Below are the code and all the weights of a small trained network. Each question names an input and a class and asks about switching units off, where a switched-off unit gives its printed mean instead of its output.

import numpy as np


def w(rows, s, z=0):
    codes = np.array(rows[::2]) - 128.0
    scale = np.full(codes.shape[1], s)
    scale[-1] = z or s
    return codes * scale


def norm(h):
    return h / np.sqrt((h * h).mean(-1, keepdims=True) + 1e-5)


def f(y):
    return y / 2 * (1 + np.tanh(0.7978845608 * (y + 0.044715 * y**3)))


def log_softmax(a):
    a = a - a.max(-1, keepdims=True)
    return a - np.log(np.exp(a).sum(-1, keepdims=True))


def net(x, mask):
    res = np.array(x, float).reshape(1, 4) / 4 @ E
    u = 0
    for l in range(2):
        y = f(norm(res) @ A[l][:, :-1].T + A[l][:, -1])
        res = res + np.where(mask[u : u + 7], y, B[l][:, -1]) @ B[l][:, :-1]
        u += 7
    return log_softmax(norm(res)[-1] @ U[:, :-1].T + U[:, -1])


A, B = {}, {}
E = w([
[252,91,162,208],'x0',
[191,255,159,143],'x1',
[131,143,64,155],'x2',
[199,86,60,18],'x3',
],0.0046)
A[0] = w([
[126,183,87,58,183],'L0N0',
[133,114,245,56,86],'L0N1',
[107,197,130,121,146],'L0N2',
[135,165,11,175,69],'L0N3',
[168,127,132,137,96],'L0N4',
[178,254,148,115,2],'L0N5',
[179,159,128,99,136],'L0N6',
],0.013,0.0059)
B[0] = w([
[95,121,165,68,255],'L0N0',
[147,205,3,106,177],'L0N1',
[84,132,172,138,192],'L0N2',
[163,203,35,88,158],'L0N3',
[166,114,159,123,135],'L0N4',
[162,187,215,134,208],'L0N5',
[192,100,176,118,182],'L0N6',
],0.02,0.0051)
A[1] = w([
[124,165,126,222,4],'L1N0',
[217,104,159,17,89],'L1N1',
[171,241,83,100,112],'L1N2',
[97,11,44,130,109],'L1N3',
[111,83,123,80,95],'L1N4',
[247,114,126,192,120],'L1N5',
[106,228,160,213,127],'L1N6',
],0.012,0.0036)
B[1] = w([
[115,100,105,193,146],'L1N0',
[121,52,83,224,253],'L1N1',
[173,143,97,104,218],'L1N2',
[232,139,184,93,196],'L1N3',
[103,185,156,175,157],'L1N4',
[4,195,155,41,208],'L1N5',
[166,43,81,133,222],'L1N6',
],0.024,0.006)
U = w([
[220,117,238,112,152],'0',
[10,130,154,74,153],'1',
[132,6,90,194,162],'2',
[174,156,36,90,173],'3',
[130,109,127,144,139],'4',
[120,189,122,226,2],'5',
[126,190,123,223,20],'6',
[117,190,121,230,10],'7',
],0.016,0.0098)

Each question gives the input, the list of numbers given to net, and the class t.
The units are the neurons (one row each of A and B). Each row of codes is followed by its name. A weight is (code - 128) times the scale printed after its matrix; where a second scale follows, it is the last column's (A, B and U).
mask holds one flag per neuron, layer by layer. A switched-off neuron (its flag False) gives its mean, the last column of its row in B, instead of its output. The means were averaged over made-up inputs and are rounded, as every weight is.
A unit's drop is (log p(t) with every unit on - log p(t) with that unit switched off) / (log p(t) with every unit on - log p(t) with every unit switched off).
The circuit of an input: a set's keep is (log p(t) with only the set's units on - log p(t) with every unit switched off) / (log p(t) with every unit on - log p(t) with every unit switched off). Starting from the 12 units with the biggest drops (on a tie, the unit counted first), units are removed one at a time, each time the one whose removal leaves the highest keep (on an exact tie, the one counted first), for as long as the keep stays at least 0.8.
units of the circuit, in order: the units of the circuit, biggest drop first
top k neurons: the k neurons with the biggest drops, biggest first
k most important neurons of layer l: the k neurons of layer l with the biggest drops, biggest first
input [8,-4,7,-6], class 1: top neuron	[L1N5]
input [-5,3,-3,8], class 2: top 3 neurons	[L1N1, L1N5, L0N6]
input [8,-1,-8,1], class 1: units of the circuit, in order	[L1N5, L0N0]
input [7,-8,-3,2], class 0: units of the circuit, in order	[L1N3, L0N5]
input [-3,-7,7,-6], class 0: 2 most important neurons of layer 0	[L0N5, L0N1]
input [-4,4,3,5], class 2: top 2 neurons	[L1N1, L0N6]
input [-4,-5,-5,3], class 0: 2 most important neurons of layer 1	[L1N3, L1N5]
input [-1,-6,-2,-6], class 0: 2 most important neurons of layer 1	[L1N3, L1N1]
input [6,6,-7,0], class 3: 2 most important neurons of layer 0	[L0N1, L0N0]
input [-7,-6,1,-8], class 2: top 2 neurons	[L0N0, L1N5]
input [0,-4,3,-3], class 0: top 4 neurons	[L0N5, L1N3, L0N2, L0N1]
input [-3,-4,-6,5], class 3: 4 most important neurons of layer 0	[L0N1, L0N6, L0N5, L0N4]
input [-8,-1,0,8], class 1: top 2 neurons	[L0N0, L1N6]
input [7,3,7,7], class 1: 3 most important neurons of layer 0	[L0N1, L0N0, L0N6]
input [7,1,2,6], class 1: top 3 neurons	[L1N5, L0N0, L1N6]
input [0,7,7,8], class 2: 2 most important neurons of layer 1	[L1N1, L1N3]
input [-2,-4,6,-3], class 3: units of the circuit, in order	[L0N3]
input [-7,-8,5,0], class 0: top 3 neurons	[L1N3, L0N5, L1N5]
input [-5,-2,0,-8], class 2: 2 most important neurons of layer 1	[L1N5, L1N6]
input [2,5,-7,1], class 3: top neuron	[L0N1]
input [2,5,-6,2], class 3: top 2 neurons	[L0N1, L1N2]
input [-1,5,2,5], class 0: top 2 neurons	[L0N5, L1N6]
input [8,-2,7,5], class 1: top 3 neurons	[L1N5, L0N0, L0N1]
input [-6,-3,-7,3], class 3: top 2 neurons	[L0N1, L1N5]
input [-6,-5,8,-8], class 2: 2 most important neurons of layer 0	[L0N0, L0N1]
input [4,-7,8,-3], class 3: top 2 neurons	[L0N3, L0N0]
input [5,2,-5,-7], class 2: units of the circuit, in order	[L1N6]
